Below are the code and all the weights of a small trained network. Each question names an input and a class and asks about switching units off, where a switched-off unit gives its printed mean instead of its output.

import numpy as np


def w(rows, s, z=0):
    codes = np.array(rows[::2]) - 128.0
    scale = np.full(codes.shape[1], s)
    scale[-1] = z or s
    return codes * scale


def f(y):
    return y / 2 * (1 + np.tanh(0.7978845608 * (y + 0.044715 * y**3)))


def log_softmax(a):
    a = a - a.max(-1, keepdims=True)
    return a - np.log(np.exp(a).sum(-1, keepdims=True))


def net(x, mask):
    res = np.array(x, float).reshape(1, 3) / 4 @ E
    y = f(res @ A[0][:, :-1].T + A[0][:, -1])
    res = res + np.where(mask, y, B[0][:, -1]) @ B[0][:, :-1]
    return log_softmax(res[-1] @ U[:, :-1].T + U[:, -1])


A, B = {}, {}
E = w([
[218,10,162,171,168,150],'x0',
[36,132,225,53,93,148],'x1',
[145,55,103,106,207,18],'x2',
],0.011)
A[0] = w([
[124,158,76,84,114,145,101],'neuron 0',
[81,127,229,93,121,165,139],'neuron 1',
[15,253,108,96,109,114,151],'neuron 2',
[79,169,193,108,122,168,251],'neuron 3',
[174,218,55,219,116,206,214],'neuron 4',
[88,167,178,116,89,165,181],'neuron 5',
],0.013,0.0029)
B[0] = w([
[160,181,121,130,124,138,154],'neuron 0',
[91,33,181,171,96,166,202],'neuron 1',
[161,210,127,22,100,19,249],'neuron 2',
[85,81,98,64,4,125,204],'neuron 3',
[194,134,39,244,5,136,220],'neuron 4',
[73,121,191,86,197,218,198],'neuron 5',
],0.017,0.018)
U = w([
[141,168,109,87,103,62,75],'0',
[88,91,133,114,84,142,177],'1',
[131,177,99,132,175,178,37],'2',
[177,141,74,199,95,147,168],'3',
[175,46,129,176,248,42,254],'4',
],0.013,0.0045)

Each question gives the input, the list of numbers given to net, and the class t.
The units are the neurons (one row each of A and B). Each row of codes is followed by its name. A weight is (code - 128) times the scale printed after its matrix; where a second scale follows, it is the last column's (A, B and U).
mask holds one flag per neuron, in row order. A switched-off neuron (its flag False) gives its mean, the last column of its row in B, instead of its output. The means were averaged over made-up inputs and are rounded, as every weight is.
A unit's drop is (log p(t) with every unit on - log p(t) with that unit switched off) / (log p(t) with every unit on - log p(t) with every unit switched off).
The circuit of an input: a set's keep is (log p(t) with only the set's units on - log p(t) with every unit switched off) / (log p(t) with every unit on - log p(t) with every unit switched off). Starting from all 6 units, units are removed one at a time, each time the one whose removal leaves the highest keep (on an exact tie, the one counted first), for as long as the keep stays at least 0.8.
units of the circuit, in order: the units of the circuit, biggest drop first
unit that matters most: the unit with the biggest drop
top k neurons: the k neurons with the biggest drops, biggest first
drop when u is switched off: that unit's drop, to one decimal
input [3,-5,3], class 4: unit that matters most	neuron 4
input [3,2,1], class 4: units of the circuit, in order	[neuron 4; neuron 3; neuron 2]
input [-2,-3,6], class 4: units of the circuit, in order	[neuron 4; neuron 3]
input [-5,-8,8], class 4: units of the circuit, in order	[neuron 4; neuron 3]
input [3,3,4], class 4: units of the circuit, in order	[neuron 3; neuron 4]
input [4,-2,4], class 4: top 2 neurons	[neuron 4; neuron 2]
input [-5,-4,-7], class 3: top 2 neurons	[neuron 4; neuron 0]
input [-6,7,-3], class 0: top 2 neurons	[neuron 2; neuron 0]
input [5,0,5], class 4: top 2 neurons	[neuron 4; neuron 2]
input [6,-1,-2], class 3: top 2 neurons	[neuron 2; neuron 5]
input [-4,-7,5], class 3: drop when neuron 2 is switched off	0.6
input [2,-6,7], class 4: drop when neuron 4 is switched off	0.3
input [-2,-2,-6], class 3: drop when neuron 4 is switched off	5.9
input [4,4,6], class 4: unit that matters most	neuron 3
